q679-q474: [-21  10   0  12  12 -42  26  17  16  -1   6  22  20   7 -34  37  10 -25
  14 -11  31   6]
q720-q223: [  4  -7   6 -24   3 -10  -5  -3  -9   2  -4  -8   2 -15  11 -16 -14  22
   4   8 -14  -1]
q967-q155: [ 21  10  23 -17   7  18  20 -24   8  19 -12 -34 -40 -15  39 -76 -21  -2
  17 -15 -46 -26]
q183-q526: [ 19  18 -18   7  33  47  30  48  15  53   9 -34   2  49  -7  74  55  11
  38   1 -16 -10]
q615-q504: [ -6  -7  18  -8 -10 -10  -1  22 -21 -21  21  -1  15 -34  20  38   1   1
  -8  14  -7  24]
q615-q504: [  1   3   9  -1   1 -13  16  -9  -6   3   6   8 -15  -5  10 -37  -4 -17
  -3 -10  -5   5]
q679-q474: [ -9  15   6  28   0   8   1   6  36 -19  -2 -17   1  -2 -12  22   1 -23
  14 -13  14 -28]
q183-q526: [-13 -20  -4 -23  -9 -36 -13   1 -28 -10  -3  31  30 -18 -11  30 -13  22
 -17  22  12  34]
q183-q526: [  9  -4  -8   3  -6  26 -38 -15   9 -16  -1 -25 -14   5  10 -51 -10  18
  -5  -1  -1 -34]
q679-q474: [ 19  -7  -6  -4  -7  31 -22 -21 -14   3   3 -12 -29  10  26 -70  -3  12
 -16  -1 -17 -10]
q615-q504: [  0  -1  25  -9  -4  -4  20  33 -27  -7  31  -5   7 -32  32  42  14  -8
  -2  10 -20  31]
q967-q155: [ -3  -3   1  -1  -7  -7   9 -19  -4   6 -21  22   2  -5  -7   8 -13  -7
 -10   1  -1  17]
q679-q474: [ -4  -6  -6  -1  -4 -17  13  -3 -25  10   5  36   2   7  -5   3   9 -12
 -18   2   8  37]
q183-q526: [-21  -6  37 -15 -12 -51  13  17 -18 -36  20  11  22 -62  17  30 -19 -13
  -5   8  -1  28]
q720-q223: [ -2 -13 -16  15 -24  22 -24 -12 -20 -10  -9  29   8   7  -7  34   4  -1
 -36  15  12  31]
q967-q155: [-10   8  -4  35 -15  17 -25 -21  35 -31 -15  -5  -5   3 -17  -9 -14 -21
  -6 -13  24 -32]
q720-q223: [  1  16   6   3  26 -20  32  28  10  14  33 -14 -11  15   1 -26  26 -19
  27 -20   4 -15]
q720-q223: [ -4  14   7  24   4  -6  30   9   4   3  21  12 -14  11   0  -8  21 -43
   1 -20  10   8]
q679-q474: [ 10   2  17 -28  13  12 -17  14  22  -7  -6 -65   5 -28  21  -3 -20  44
  36   9 -30 -49]
q615-q504: [  2   1   0  -1  -2  -3  -3 -28  11   1 -17   1 -15   1  -1 -50 -20  -3
  -1 -10  -2 -16]
q615-q504: [  8  11  -8  14   5  40   9  -1  26  21 -29 -16   1  17 -12  53   6   1
  15   0 -11 -13]
q967-q155: [  0   5 -10   4  13  -4   2  16   8   7  13  -6   2  20 -11  -1  17   2
  12  -5  12 -12]
q967-q155: [ -9  -6  -5  19 -16  13 -37  10   2 -37  14  -5  12  -6  -2  21   4   2
 -15   8  21  -6]
q615-q504: [ -3   7   4  17  -6  19  16   9   9   3 -12   3  10  -3  -6  72   8 -17
   2   3  -3  13]
q679-q474: [  7   1  15 -11   5 -16   9   2 -18  -3  32  -7 -24 -10  30 -76   2  -9
  -1 -11 -11  -2]
q967-q155: [-16  11  13  16  -8 -11  21 -22  33  -7 -40  13  10 -19 -24  47 -27 -28
   7  -9   6  -2]
q720-q223: [  9   0   6 -14   5   5   3   0  -3   9  -1 -16  -7  -6  15 -17  -5  12
   8   1 -19  -7]
q720-q223: [  7  11  -9  24   1  39   0   3  19   8  -6 -14 -10  22  -4  19  16 -11
   5  -7   0 -15]
q679-q474: [  6  -7  -4  -9  -2  -1  -1  -7 -20   8   5  11  -9   6   9 -29   2   5
 -12   2  -5  13]
q183-q526: [ -6 -11  25 -16 -18 -21  -3  -6 -25 -25   7   9   3 -46  27  -8 -23  -2
 -17   9 -13  24]
q615-q504: [ -2  -5 -16  -2   7 -13 -13   4  -4   1  11   8   4  20 -14 -23   9  10
  -2   0  19  -4]
q615-q504: [-13   1 -21  21  -3 -17  -7 -25  17  -3 -16  33   2  28 -40 -20  -4 -18
 -11 -13  38  -5]
q967-q155: [  1 -12 -22  -8  12  -5 -24  53 -32  -2  54  -3  21  25  -1  20  47  30
  -4  18  21  14]
q967-q155: [  2  -1   2 -11   5  -9  16  -3  -8  16  -6   9   0  -1   1   3  -2   1
   2   2  -9  13]
q183-q526: [  4 -12   9 -19  -8   3 -14  10 -23 -10   9  -9   8 -24  23  11  -5  22
  -8  18 -16  13]
q183-q526: [ -1  -8   1  -4 -10  -2 -25 -12  -4 -20  -1  -3  -2 -12   7 -30 -16  11
 -11   4   3  -8]
q183-q526: [-12  -6  28 -14 -10 -29  -4  17 -13 -35  20  -7  16 -50  20  17 -15   1
  -2  10  -4  10]
q720-q223: [ -9  17   2  29   6  -5  20   7  25  -3   8   3  -5  13 -16   7  13 -37
  11 -20  19 -12]
q720-q223: [ -3  -3  -2 -16  11 -19  -7   9   3   0   3  -9  11  -2  -7  -5  -4  20
  13   4   4 -12]
q679-q474: [-12  16  34  28 -12   5  17  18  21 -35  14 -18   1 -38  16  45  -1 -42
   8 -11  -3  -6]
[-26 -14   4  10 -30 -19 -35  -6  -1 -52 -11  22  34 -37 -16  56 -26   0
 -26  17  28  16]	q615-q504
[  8   5   8  19 -14  36 -13 -10   8 -17   4 -20 -22  -7  23 -24  -3 -14
  -8  -7 -10 -16]	q679-q474
[ -8  -6   0  -1  -5 -13 -10   7  -9 -15  10   9  11  -8  -2  10   0   2
  -8   6  11  10]	q615-q504
[ 16   4  -2   5  -2  29  15 -21  -6  25 -12   4 -27  15  14 -27   3 -12
  -7  -8 -20   7]	q183-q526
[  6  18 -17   7  33  -8  25   3  29  36   3  -9 -17  49 -25 -46  21  -8
  32 -26  12 -34]	q967-q155
[-11   4  -8 -13  22 -32   6  16  23  11 -11  -5  27   8 -35  35  -2  20
  30   2  16 -17]	q679-q474
[-18  11   2  38 -12   6  12   6  23 -16 -12  17  18  -2 -26  85   6 -37
  -4  -4  23  11]	q679-q474
[ -9  -3   1   2  -6  -9  12   6  -8   2  -8  22  19  -7 -12  60   2  -7
  -7   9   5  29]	q679-q474
[ 22  15   5  -5  17  28  30 -12  13  40 -12 -25 -33  17  19 -42   4  -5
  22 -16 -35 -20]	q615-q504
[-11   5  -9   7   6 -21  20  -5  13  14 -18  26  13  14 -33  33   1 -13
   5  -5  18  10]	q967-q155
[  4  -2   1  -9   1  -7  -7 -21   2   0  -6  -4 -15  -1   6 -61 -17   5
   0  -7  -4 -16]	q615-q504
[  1  -1  -6  11  -8  15  -5  -9  -1  -1  -7   8  -3   8  -3   5   2  -6
 -11   0   4   5]	q679-q474
[ 17   0 -10 -12   3  45 -33 -29  34  10 -48 -46  -9   6  -1 -20 -30  44
  19   5 -24 -54]	q615-q504
[ 10  -4   2 -15   6   6  -5  16 -18   4  22 -16  -6  -1  22 -20  11  17
   2   6 -14   0]	q967-q155
[ -1  -2  10  -5  -2 -13  12   5 -16  -1  12   9  -2 -12  11  -4   2  -8
  -5   0  -5  18]	q679-q474
[  9   3  -2  -6   7   6   0 -19  10  13 -12 -11 -18   9   4 -51 -10   5
   7  -9 -10 -21]	q615-q504
[  2 -11  18 -24 -10 -21   7 -15 -29  -3   0  14  -6 -31  25 -29 -21   2
 -15   7 -20  26]	q720-q223
[ 14  -5 -31  -2   5  30 -13 -12  -4  30 -18   5  -5  41 -14  -6  12  23
  -5   6   0  -1]	q183-q526
[ -1  10  11  10   3   0   2   4  16 -13  14 -20 -12  -6   9 -30   0 -14
  10 -14   1 -24]	q679-q474
[-11   7   7  24 -15 -19   1 -51  21 -21 -17  24 -28  -4  -9 -85 -31 -44
 -16 -29  19 -16]	q183-q526
[-17  -7  -9  -3   4 -55  35   8 -30  19   9  67  21  13 -30  33  17 -22
 -16   2  27  60]	q679-q474
[  8  -7  -2 -14   3  16 -15  22 -12   1  10 -21  10  -4  13  26  10  30
   4  17 -13   0]	q183-q526

q142-q121: [ 25  16   4   6 -13  41  10   5  -5  22  -1 -38  19  17 -38  -7 -14   6
   1  16  20   6]
q336-q128: [  6 -37   4 -46 -12 -29  -7  13   1  15   3  12 -58  27   5 -15  24 -14
  17 -11 -12 -25]
q390-q564: [-19  -3  11  16   6  23  19 -19  10 -11  -7  22  -5  -2  23 -15  14  23
  11 -10  -8  21]
q142-q121: [ -2  19  13   6  32  44  19 -10   6  10  34   3 -18   3   2  -9  10  29
 -27 -13   3   9]
q390-q564: [ -3   1 -14 -30   1  13  14   0  -2  35  30  17 -23   0 -38   1  11  -6
 -29 -34  -7 -14]
q142-q121: [  6   7  21   0 -26  -1  -1 -22  23  25   2  -5  33  -3  26 -35 -25  -3
  -2   8 -21 -10]
q142-q121: [-16  11   5 -16 -16  -1   6  -5   4   7  11  -8  43  11  10  -3  -3 -19
  -4   0 -19   3]
q142-q121: [ 18  14 -23  32   1  40  16  25   1  -5 -22 -38 -16 -12 -23  12   8   9
  -4  14  19   2]
q336-q128: [ -9  -9 -24 -14   8 -16  -6  20  -3 -25 -10  32  17   6 -25  21  13   1
  10 -10  13  31]
q336-q128: [  6  26   9 -41 -51   8 -12 -12  -7  41  13 -29  50  38 -69 -31 -25 -45
 -11   2   7 -17]
q390-q564: [ 18 -22  -7  30  17  -7  -7  12  20 -24 -33  24 -25 -25  45 -12  -1  28
  19  11   5  12]
q635-q612: [-11  16 -24  10   3 -12 -12  11 -17 -18  -4  -8  48 -20  10  24 -17 -31
 -14   8  -2   1]
q336-q128: [-13   5   1  25  -7 -13   1 -11   4 -13 -14 -11  -2 -23  18  12   0  -3
   1   5 -10 -11]
q390-q564: [ 12  -7  32  37  -6   2   4 -29 -12   6 -13 -25 -20  -7   5   6 -15  25
  24  20   7  -9]
q336-q128: [ -1  13  -3   6  15  10   5   5   2  -9   8   1  21   2 -19  18   2  18
  -7   0  12  24]
q336-q128: [ -8  -6   2 -13  38  -2 -19  -7  -5 -12  19  53 -17  -2  27 -26  -2   1
 -15 -19   3   5]
q635-q612: [  5 -12  30  14 -27   3  -5 -20   4  -5 -30 -14   0  17  27 -37 -10   1
  38  24  -1  -1]
q635-q612: [ 12 -17  12   1 -16   1   2   3  -2  -2 -21 -16 -22  22 -16  -3   9  12
  33  14  13   5]
q390-q564: [-36 -30   7 -13 -10 -24  10 -12 -28 -27 -16  29  23  25  10  24  19  -5
  50  -6  -9  34]
q635-q612: [ -3  -6  25   1   8  18   6  -7 -13  -5   4 -16 -23  25  22 -12  11   6
  16  11   2   0]
q390-q564: [-28  22  26   0  -6  -7 -20  -4  25 -51 -18 -19 -19  36 -13 -24  35  -1
  11  14  17   8]
q390-q564: [ 18 -25   2 -11  24  -5 -17  -1 -11  13  11  36 -29  -8  47 -31 -18  -4
  -3  -6  -4 -16]
q635-q612: [ -5 -19  22   6 -10  -4   5 -14 -15 -10 -16  -3  -3  20  11   0   4   8
  39  12   2  12]
q142-q121: [ 21  28  14  12  49  69   4  -5   0   9  33   1 -56  14 -52 -24  10  46
 -35 -12  46  10]
q336-q128: [ 14 -28 -49  -9 -18 -23   9  46  -1  -7 -35   6  13  -8 -30  45  13  -4
  26   0   4  20]
q635-q612: [ -8 -27  14  -7 -21   7   8  -6 -35  -9 -25 -14 -18  40  -8  -1  16 -11
  52  11   9   7]
q390-q564: [ 13  -6  -9  28  15  -2 -10  19  41 -35 -34  13 -50 -18  15 -18  20  33
   6   7  15   7]
q336-q128: [  3   7  -7   4  -4 -25  -8  21   9 -14  -6 -34  -3  -5  -2  27   8  -8
  -4  16   0 -13]
q336-q128: [-13  11  22   4  50   5 -10  -9   4 -27  28  20 -22   6  27  -5  13  27
 -16  -5   9  14]
q336-q128: [ 26 -15 -15 -14  -9   5 -26  27 -12  -3 -25  -5  -2  14  30 -43 -18 -39
  14  22   9 -15]
q142-q121: [ 17 -20 -29  29   7  -4  10  28  -1 -10 -28 -11 -32 -32  18  31   8  10
  11   8   0  -6]
q142-q121: [-33  -4 -23  14 -45  -3  14 -11 -20 -11 -41 -11   0 -11 -31  16  16 -37
  21  -9  -8 -10]
q635-q612: [ 36  23 -16   5 -37  30   6  35  43  14 -26 -54  16   8 -30 -23  -1  -1
  -5  26  10  -3]
q390-q564: [  5 -24 -33   0  -2 -14  13  23  28  -5 -24  33 -52 -19 -39  20  35  28
   7 -26   4  10]
q390-q564: [ -3  43 -15  -8  -6  16  -3  20  30  -2  12 -30  17   4 -35  -6  11 -13
 -40   0   5  -6]
q635-q612: [  8  -2  -8  -2   1 -24   2   2  30  13   9  26  26 -26   7  11 -12  19
 -14 -11 -16   8]
q336-q128: [  2   0  -6  21 -28   8  16  -7  -1  11 -21 -20  17 -15  -6   9  -9  -3
  12   7  -8  -3]
q635-q612: [ 13 -15  -5   5  -6 -36 -27   3  -6 -10 -21   5  -6 -11   2   2 -16 -11
  13  11   8 -13]
q142-q121: [ 36  13  36 -33  23  57  12 -15 -22  61  64  -5   8  49 -54 -20 -22  33
 -18  -6  28  15]
q635-q612: [ -2  -6 -21 -21  12 -10  -9  13 -16   7  15  14 -15  -7   2   5   1 -26
 -20 -15  -5 -19]
q635-q612: [ -8   8  -7  14 -30  -2  -7 -31  18   5 -26  32  -8 -18 -69 -23  -4   5
  -3 -23  15   0]
q142-q121: [  5   7 -26  -1  -7  28  12   3  -3  25   3   0 -33 -16 -39  -6   7 -11
 -25 -22   3 -21]
q390-q564: [ 22  11   9  11  21   5 -27   7   5  -7   3 -14 -13  -5  35 -29 -19  -4
 -16  21  11 -18]
q142-q121: [-36  16 -21 -11  -2 -11  -7   3   9 -23   0  15  -3  -8  -4  -2  23 -31
 -23 -21 -11  -9]
[-16   4 -11   0 -68 -16   0 -13   2   9 -38 -21  42  -5 -15 -13 -13 -49
  17   6 -20 -19]	q142-q121
[ 16   6  -4  10   7   9  -2   4  -1  11   5  -7  19 -15  24  -6 -24  -2
 -12  10  -4  -6]	q390-q564
[-20  22 -10  10 -10   5 -36 -15 -17 -34 -27  23  62  -1   4 -42 -32 -47
   0   8  16  13]	q336-q128
[  6  20  18  24   6  19  -8  -8  33 -12  -8 -11 -20  -5  21 -40   0  17
 -11  12   6  -6]	q390-q564
[ 10 -20 -15 -16  -8 -26  -9  10  -3   8  -7  17 -12  -5 -14   7  -2  -8
   6  -8   0  -8]	q635-q612
[-21   0  -2  15  -1 -19 -20 -21 -30 -24 -16  14  12 -12  -4   6 -13 -24
   8  -1   9  -3]	q635-q612
[ 47  -9   5  12  -6 -31 -14  24  45   4 -18 -17  -5 -11   1   5 -13  39
  10  27   9   1]	q635-q612
[ -2  18   8   6  -6  16  -2  -7  29  -1  -1   2  24  -3  31 -39  -9  -1
 -12   5 -11   3]	q390-q564
[ 21   1  22 -27 -10 -14 -18   6  -8  10  11 -17  55  40 -12  -4 -26  -5
  17  25  13  16]	q142-q121
[ -3  -2   5  10 -12   0   9  -9   8   0 -11  -1  13  -4   3   1  -2   8
  11   3  -6   8]	q390-q564
[ -4  -8  24  17   5   4  -3 -20  -8 -11  -8   6  13   3  51 -21 -15   5
  20  15  -6   8]	q390-q564
[-24  27 -12 -34  31  30  -3  14  -4  -9  39  14  -3  22  -3 -18  22 -24
 -42 -22   2   2]	q390-q564
[-10   1 -16  -4   7 -19 -23   2  -4 -18  -6  28  12 -13   8  -8  -9 -22
  -9  -7   2  -1]	q336-q128
[-23  13   9 -17 -32  -4   5 -12  31   0  -4   2   9  18 -28 -21  20  -5
   0 -11 -10   3]	q390-q564
[ 36   9 -42  13  11   6   3  38   5  18   3 -18   9 -37 -16  32 -18   2
 -30   4   7  -9]	q390-q564
[ -1  -5   2  11  10  19  12  -9   9   4   0  23 -11 -12  24 -17   1  17
  -2 -10  -8   7]	q390-q564
[  9 -31 -15 -21 -29 -32 -12   0   0  17 -21  32 -15  -5 -20 -13  -7 -17
  17 -14  -5 -14]	q635-q612
[ 16  16  -4  -6 -11   3  12  10   7  28  18 -33  17  -1 -39  27  -5   6
 -18   3   0  -6]	q336-q128
[  2 -16  20 -18  26  -4   6 -12 -12  17  35  26  -9  10  16   6  -3  22
  -1 -13  -6   7]	q142-q121
[ -8  -3 -10 -24   6  19  24  19 -12  11  22  -9  13  17  15  17  16  -9
  -4  -6 -16   9]	q635-q612

q46_q715: [  3  -1  -1  -6 -24  -4  -6  -1  -9  -2  -4  21 -13 -17   1  10   5  -6
  -8   2   4  -8]
q66_q988: [-17 -19  -7  28  -9 -32   7   9 -40 -24  52  -4 -54   4 -63   9  14  -2
 -25 -42   9  10]
q66_q988: [  2  18   0 -23  20  37  14  25  34   2 -14   5  41  14  49 -39 -18   6
   5  17 -24   1]
q651_q855: [-10 -18  40 -24  22 -53  23  16   3 -17  42  58 -27  45   1   6  23 -20
  25 -20  27  -9]
q651_q855: [  1  27 -40  25 -20  58 -22  -8 -14  14 -44 -69  24 -47 -18  -3 -20  24
 -21  21 -39  10]
q66_q988: [-20  -7   8  -3   9  -5  27  14   3 -25  34   0 -14  25 -13 -27  -5 -13
  -8 -36  -9   7]
q46_q715: [-17  18  -2 -17 -27  13   7 -15  -1  16 -47 -37  18 -15 -10  21  14   5
  56  38 -13  25]
q763_q435: [ 14  -2 -22  15   9 -19  -1 -29   6  33   8 -33  20  15 -23 -15  -4 -22
 -15 -13  10 -15]
q46_q715: [ -1  -4  -4  -4  -1   4  10  28   2 -16  24  27 -11   5  14 -19  -3   4
 -20 -10  -3   6]
q46_q715: [ -1   2  -5   5  10   5   4  -9  10  11 -10 -27  18   8   1   0   1   9
  23  13   0  18]
q763_q435: [  3 -27  -4   5 -29 -21   5 -18   6  -9  12  19 -23  -5  14  13   9  -2
   7  -5  33  28]
q66_q988: [ 17   8 -45  42  -9   9 -30   0 -35  22   1 -36  -4 -33 -42   9  -2  19
 -45   6  -7  -5]
q763_q435: [  1 -11  -8   8  -5 -17   7 -23   5   8  11 -15  -1  10 -13  -6   0 -16
  -2 -16  13   3]
q651_q855: [ -9  16 -22   8  -3  -7   3  10 -25  23  -5 -38   5  -1 -47  13  21  11
  22  23 -11  16]
q46_q715: [  8 -16   2 -13 -14  -4   9  14  18 -15  18  51 -11   2  43 -13  -2  -2
 -12  -5  17  10]
q46_q715: [ 23 -13  -5  28  11 -20 -28 -11 -19   3  24  15 -20  -8 -18   7  -7  -7
 -55 -27  16 -38]
q66_q988: [ -2   1  38 -29  23 -18   5  11  11  -2  -7  39   4  22  25  19  16   1
  44  20  11  -8]
q651_q855: [ 17  -3 -12  14  47   0  -1  43   9  10  22  14  16  25  28  -3  11  45
  12  34  12  29]
q651_q855: [ 20  -6 -10   8   5   9 -13   4  11   6  -2  16   8  -8  33   0  -5  17
 -11  16  12   5]
q66_q988: [-14 -15  13  -8 -17 -12  17  -7   5 -21  12  13 -20   6   3   0   3 -11
  10 -19  11  15]
q763_q435: [ 30 -25 -35  19 -29 -35  -9 -28   5  31  12  10  -4  -8   7  11  13  -6
 -12  10  46  15]
q763_q435: [ 21 -33  14  18  16   0 -15 -28  29 -14   2  19  -2   1  55  12 -13  16
  -1  -4  37  15]
q763_q435: [  6   9 -10   8   2  20 -15  35 -16  -7   0  16  -6 -19   8   7   2  31
 -16  21 -11   5]
q651_q855: [-24   2  26 -10  26  -3  21  18  -1 -24  19   0  -8  28 -14 -12  -1  -6
  12 -23 -15  -3]
q763_q435: [-12  -6  41 -18   3  23  -1  16  10 -42 -15  40 -15  -9  47  18  -4  23
  25   9  -2  14]
q651_q855: [-16  10  -3 -10 -43 -26   3 -22 -32  15 -14 -18 -19 -17 -60  25  22 -29
  15  -2  -3 -12]
q651_q855: [-29  28   9  -8 -22   5  -6  24 -54 -11 -14 -12 -29 -27 -66  30  19   3
   8   6 -35 -14]
q66_q988: [  1  10 -51  19  -9  45   9  57  -6 -12  26  -7   2 -15   7 -45 -15  32
 -50   2 -31  33]
q66_q988: [-18 -21   4  17 -19 -27  11 -38 -13 -17  24 -26 -33   5 -48   1  -2 -31
 -14 -54  11  -1]
q763_q435: [-11 -29   3  21   9 -23  21 -49  18 -10  28 -43  -7  30 -23 -21 -14 -29
  -5 -57  18  11]
q46_q715: [-12   6   7 -15  -5   8  13   1  10  -1 -14  -7  10   4   9  -1   3   0
  28  12  -7  14]
q46_q715: [ -7  12  -2 -15 -39   4  -4 -19  -8  15 -42 -15   4 -27  -8  28  14  -2
  36  31  -2  11]
[  6   2 -13  22  16  -1 -11 -17  -5  19  -8 -41  13   1 -21   9   0  10
   5   8   2   3]	q46_q715
[ -8  -2  17  -1  25 -24   6  26 -18  -9  28  19 -20  22 -23   9  17   5
   7  -6   3  -6]	q66_q988
[-10   2  12 -19 -13  -9  11  -7   4   0  -8   6  -1   4  -1   4   7 -16
  21   1   0  -2]	q763_q435
[-12  11 -28  20  34  24  19  44  -3  -3  27 -40  14  22 -18 -34  -5  31
  -5   2 -27  35]	q46_q715
[ -2  10 -19   1 -19   3  -1  27 -22   3   5   8 -12 -16 -17   4  12  11
  -9  14  -9   7]	q763_q435
[ -2   3  -6  17  32   5   2  14  -4  -2  20 -21   5  17 -17 -16  -7   9
 -15 -13 -11  -1]	q46_q715
[  2   9  12  -1 -26 -16 -29 -10 -43  -4  -6  21 -35 -34 -45  28   4 -25
 -39 -22  -7 -59]	q46_q715
[-21   5  19 -11 -13  10   7 -14  -4 -22  -7 -10 -11  -6 -17  -7 -13 -24
  -8 -32 -20 -19]	q651_q855
[-31 -24  13  -2 -18 -15  37 -17   8 -39  38  -8 -32  22 -21 -27  -9 -33
  -7 -64   3  16]	q66_q988
[ -7  -9  26  11  34  23  -3  -1  13 -32   3  -6  -2   9  21  -6 -21  16
  -3 -20  -7   3]	q763_q435
[-19  12  32 -33 -19  -1   5  15 -15 -27  -1  40 -25  -8 -10   1   0 -27
 -10 -22 -20 -37]	q46_q715
[ -2  13  17  -8 -28 -12 -25 -59 -16  28 -61 -33   7 -30 -32  53  13 -20
  39  22   4 -26]	q46_q715
[ 10   5 -19  12  15  -1  -5  24  -8  18   4  -5   9   3  -3   9  14  29
  11  32   3  20]	q651_q855
[  9 -13 -20  26 -43  -8 -22 -51 -16  11 -18 -30 -15 -37 -26  26  -1  -9
 -16  -8  18   2]	q66_q988
[  2  -7 -30  23 -11 -10   3   1 -15   7  25 -20 -12  -2 -32  -9   3   0
 -25 -14   4  12]	q763_q435
[  1   1   6  -8  -3   6   1 -20  16   5 -17  -8  15   0  14  -5  -8 -11
   8   0   0  -5]	q66_q988
[-21 -15  -6  -5 -20   7  32  35   4 -40  39  23 -29   8  11 -27  -1   5
 -10 -24  -4  40]	q66_q988
[ -6   3  45 -27  39 -26   8  11   7  -1   2  31   4  35   8  14  16  -7
  41   8   7 -20]	q66_q988
[-16   7  28 -20   8   0   8  16  -6 -24  11  24 -14   9  -8 -11  -6 -19
 -12 -27 -19 -31]	q46_q715
[ 20 -23  13  14  40 -17  -5 -16  24  -3  26  16   5  28  28 -14 -15  -6
 -21 -26  26 -16]	q46_q715
